Each row has a name. Each piece below is followed by the name of the row it came from, unless a question asks for something else. Each question is about the rows just above it.

[-53.2  -5.4 -11.1   9.3  24.6  31.3  39.1  24.6  10.9 -29.1  39.1  13.8
 -18.6   3.2  22.7 -20.8  45.1   9.4  -4.9  -3.7  -9.2  16.3   9.0   4.9
  36.6 -32.9 -71.4 -13.5  44.0  29.5  44.9   2.0 -23.4 -16.7  24.1 -41.0
  57.9  -6.6  23.9  26.1  -8.6  11.5] -> Buke
[-53.2  -8.6  -4.3 -27.0  31.3   7.2 -26.0  24.6   4.8 -29.1  39.1  13.8
 -18.6   3.2  25.7 -49.2  45.1  12.2  -4.9  -3.7  -9.2  16.7  28.7 -11.8
  36.6 -29.6 -89.3   2.2  44.0  29.5  44.9  18.4 -23.4 -16.7  47.6 -41.0
  57.9 -23.0  33.3  32.9  -8.6  11.5] -> figut
[-39.9 -16.1 -11.1   7.8  24.6  31.3 -21.9  24.6   4.8 -29.1  39.1  13.8
  13.7   3.2  22.7 -20.8  45.1  12.2  -4.9  -3.7  -9.2  16.3   9.0   4.9
  36.6 -26.8 -86.4   2.2  44.0  24.4  32.4  18.4 -11.4 -16.7  24.1 -41.0
  57.9  -6.6  23.9  26.1  -8.6  11.5] -> bor
[-39.9 -16.1 -11.1   7.8  24.6  31.3 -21.9  24.6   4.8  39.0  39.1  13.8
  13.7   3.2  22.7 -20.8  45.1  12.2  -4.9  -3.7  -9.2  16.3   9.0   4.9
  36.6 -26.8 -86.4   2.2  44.0  24.4  32.4  18.4 -11.4 -16.7  24.1 -41.0
  57.9  -6.6  23.9  26.1  -8.6   2.7] -> ses
Which row holds [-53.2  -5.4 -11.1   9.3  24.6  31.3  39.1  24.6  10.9 -29.1  39.1  13.8
 -18.6   3.2  22.7 -20.8  45.1   9.4  -4.9  -3.7  -9.2  16.3   9.0   4.9
  36.6 -32.9 -71.4 -13.5  44.0  29.5  44.9   2.0 -23.4 -16.7  24.1 -41.0
  57.9  -6.6  23.9  26.1  -8.6  11.5]?	Buke
The row with [-39.9 -16.1 -11.1   7.8  24.6  31.3 -21.9  24.6   4.8  39.0  39.1  13.8
  13.7   3.2  22.7 -20.8  45.1  12.2  -4.9  -3.7  -9.2  16.3   9.0   4.9
  36.6 -26.8 -86.4   2.2  44.0  24.4  32.4  18.4 -11.4 -16.7  24.1 -41.0
  57.9  -6.6  23.9  26.1  -8.6   2.7] is	ses
[ 31.3   7.2 -26.0  24.6   4.8 -29.1  39.1  13.8 -18.6   3.2  25.7] is in which row?	figut
find: [-39.9 -16.1 -11.1   7.8  24.6  31.3 -21.9  24.6   4.8 -29.1  39.1  13.8
  13.7   3.2  22.7 -20.8  45.1  12.2  -4.9  -3.7  -9.2  16.3   9.0   4.9
  36.6 -26.8 -86.4   2.2  44.0  24.4  32.4  18.4 -11.4 -16.7  24.1 -41.0
  57.9  -6.6  23.9  26.1  -8.6  11.5]	bor

[  1.0 -38.8 -29.9  23.7  14.3  20.2  12.4   0.1 -18.7  24.5 -49.1   6.2
  11.2] -> bor
[  6.3 -19.8   2.9  -0.9  45.0  37.2  18.0 -79.5 -39.5 -18.8 -43.3  12.9
  48.6] -> rudes
[ -3.2 -11.9 -15.8  22.0  -6.0  -2.3  12.4   0.1  14.1  -7.9 -12.7 -15.8
 -11.2] -> figut
[-19.8   2.9  -0.9  45.0] is in which row?	rudes
find: [  1.0 -38.8 -29.9  23.7  14.3  20.2  12.4   0.1 -18.7  24.5 -49.1   6.2
  11.2]	bor
find: [ -3.2 -11.9 -15.8  22.0  -6.0  -2.3  12.4   0.1  14.1  -7.9 -12.7 -15.8
 -11.2]	figut

[-79.6  86.6  54.7  -3.4 -14.2  56.7  -0.6 -14.6] : Gobef
[ 2.0 -1.8  1.4 -1.4 -6.3  1.6 -2.3  0.9] : figut
[  3.1  17.7   8.0  -0.5   0.3  11.8  20.4 -10.0] : ses
[17.7  1.1  1.8  0.4 -0.6  1.7  1.0 17.6] : vulas
[ 0.8 -1.1 -0.9 -0.7 -1.1 -0.7 -1.1 -0.5] : bor
[-1.1 -0.7 -1.1] is in which row?	bor
Where do [  3.1  17.7   8.0  -0.5   0.3  11.8  20.4 -10.0] appear?	ses
Which value is in both ses and vulas?	[17.7]
Shared by bor and ses:	[-0.5]

[-21.5   3.0 -34.9 -29.7  -9.0 -21.8]  ses
[ 21.0 -14.5 -17.9 -11.0   0.8  50.4]  vulas
[  6.7   5.2 -59.1 -26.2 -39.0  21.3]  val
[  6.7   5.2   7.4 -26.2 -39.0  21.3]  Gobef
[-14.5  17.6 -16.1 -97.9 -87.5  35.6]  Buke
[ 49.0   1.4 -45.3  55.4  14.6  52.7]  bor
[-22.1  26.6  59.8  29.7  -5.5   6.7]  rudes
[ 49.3 -14.5 -17.9 -11.0   0.8  50.4]  dobo
find: [-21.5   3.0 -34.9 -29.7  -9.0 -21.8]	ses
Which value is in both dobo and Buke?	[-14.5]

[ 46.3 -28.2 -70.7  45.4  67.6  26.3  73.5 -81.2  22.1] -> rudes
[-11.7  22.0  68.9  22.0  75.0 -24.4  -2.0  28.1 -17.5] -> Gobef
[-11.7  22.0  68.9  11.8  75.0  67.0  31.4  69.5  69.6] -> figut
[-11.7  22.0  68.9  11.8  75.0 -24.4  -2.0  28.1 -26.7] -> Buke
Which row holds [-11.7  22.0  68.9  11.8  75.0 -24.4  -2.0  28.1 -26.7]?	Buke
find: [-11.7  22.0  68.9  11.8  75.0  67.0  31.4  69.5  69.6]	figut

